Below is a small trained network, with its code and all its weights. Each question gives an input and a class and asks what happens when units are switched off, that is, made to give their printed mean instead of their output.

import numpy as np


def w(rows, s, z=0):
    codes = np.array(rows[::2]) - 128.0
    scale = np.full(codes.shape[1], s)
    scale[-1] = z or s
    return codes * scale


def f(y):
    return y / 2 * (1 + np.tanh(0.7978845608 * (y + 0.044715 * y**3)))


def log_softmax(a):
    a = a - a.max(-1, keepdims=True)
    return a - np.log(np.exp(a).sum(-1, keepdims=True))


def net(x, mask):
    res = np.array(x, float).reshape(1, 4) / 4 @ E
    y = f(res @ A[0][:, :-1].T + A[0][:, -1])
    res = res + np.where(mask, y, B[0][:, -1]) @ B[0][:, :-1]
    return log_softmax(res[-1] @ U[:, :-1].T + U[:, -1])


A, B = {}, {}
E = w([
[148,53,245,80,188,132,128,110,87,187,142,128],'x0',
[134,187,99,107,142,40,143,21,114,173,103,40],'x1',
[52,104,160,126,155,132,194,68,147,96,28,196],'x2',
[196,181,100,65,185,141,192,231,88,112,56,117],'x3',
],0.011)
A[0] = w([
[156,94,153,140,97,220,124,222,154,91,182,211,6],'neuron 1',
[162,211,97,91,137,24,153,37,107,199,123,64,23],'neuron 2',
[78,82,148,195,70,111,30,51,188,149,198,121,6],'neuron 3',
[210,151,79,144,101,120,12,176,107,149,237,60,92],'neuron 4',
[123,168,71,159,74,154,121,146,191,75,122,102,91],'neuron 5',
[113,219,45,159,63,127,106,123,184,100,104,165,1],'neuron 6',
[182,136,114,117,110,113,89,148,130,145,182,111,14],'neuron 7',
[165,62,224,61,194,154,107,100,90,204,159,132,11],'neuron 8',
[200,172,97,74,190,136,172,208,91,119,76,104,22],'neuron 9',
[85,112,120,138,132,126,186,61,182,74,61,178,52],'neuron 10',
],0.011,0.0092)
B[0] = w([
[80,83,75,171,154,156,87,134,149,129,136,121,219],'neuron 1',
[80,81,79,182,154,164,87,162,153,113,143,135,235],'neuron 2',
[136,160,123,91,85,145,154,108,196,123,153,161,223],'neuron 3',
[137,106,159,106,168,105,158,94,116,162,68,128,248],'neuron 4',
[138,161,147,154,129,102,131,164,108,122,138,85,187],'neuron 5',
[143,164,156,120,126,153,102,128,67,124,160,89,190],'neuron 6',
[94,137,158,145,177,150,168,85,101,4,120,167,157],'neuron 7',
[144,186,143,160,103,121,122,148,72,108,133,76,218],'neuron 8',
[119,148,149,82,86,140,165,85,193,137,187,170,222],'neuron 9',
[129,114,149,124,144,113,166,119,107,149,63,147,216],'neuron 10',
],0.018,0.017)
U = w([
[145,160,120,69,76,146,166,86,214,127,207,193,112],'0',
[88,43,47,199,177,161,64,139,145,116,148,141,111],'1',
[141,94,172,103,204,127,182,70,74,126,3,175,111],'2',
[171,210,139,158,108,137,108,137,25,113,185,55,111],'3',
[208,75,60,78,78,82,117,176,165,235,72,109,253],'4',
[182,81,80,73,119,2,62,161,108,97,138,164,111],'5',
[175,94,89,53,137,53,41,132,101,67,131,185,111],'6',
],0.01,0.035)

Each question gives the input, the list of numbers given to net, and the class t.
The units are the neurons (one row each of A and B). Each row of codes is followed by its name. A weight is (code - 128) times the scale printed after its matrix; where a second scale follows, it is the last column's (A, B and U).
mask holds one flag per neuron, in row order. A switched-off neuron (its flag False) gives its mean, the last column of its row in B, instead of its output. The means were averaged over made-up inputs and are rounded, as every weight is.
A unit's drop is (log p(t) with every unit on - log p(t) with that unit switched off) / (log p(t) with every unit on - log p(t) with every unit switched off).
most important unit: the unit with the biggest drop
k most important neurons: the k neurons with the biggest drops, biggest first
drop of u: that unit's drop, to one decimal
input [-3,2,-6,-5], class 2: 2 most important neurons : [neuron 4; neuron 9]
input [6,1,4,-5], class 3: most important unit : neuron 8
input [4,3,-8,-6], class 2: 3 most important neurons : [neuron 4; neuron 9; neuron 7]
input [1,-5,5,-1], class 1: 2 most important neurons : [neuron 4; neuron 1]
input [-7,-2,-4,-1], class 3: 2 most important neurons : [neuron 6; neuron 5]
input [8,4,3,-8], class 0: 2 most important neurons : [neuron 3; neuron 6]
input [-1,-1,2,-3], class 4: 3 most important neurons : [neuron 9; neuron 7; neuron 6]
input [0,5,-7,0], class 2: 2 most important neurons : [neuron 4; neuron 1]
input [-8,8,-1,7], class 1: 3 most important neurons : [neuron 2; neuron 8; neuron 3]
input [-3,-5,-6,-1], class 2: 3 most important neurons : [neuron 4; neuron 2; neuron 7]
input [6,-5,-3,1], class 3: 2 most important neurons : [neuron 8; neuron 2]
input [1,-4,-8,7], class 2: 2 most important neurons : [neuron 4; neuron 3]
input [8,7,4,-1], class 3: 2 most important neurons : [neuron 8; neuron 1]
input [-2,-4,-5,8], class 0: most important unit : neuron 9
input [-3,2,-8,-8], class 0: 3 most important neurons : [neuron 3; neuron 10; neuron 8]
input [-7,7,-4,-4], class 1: drop of neuron 8 : 2.3
input [-7,3,-3,1], class 3: drop of neuron 7 : 0.0
input [-3,-5,1,-8], class 0: drop of neuron 3 : 4.4
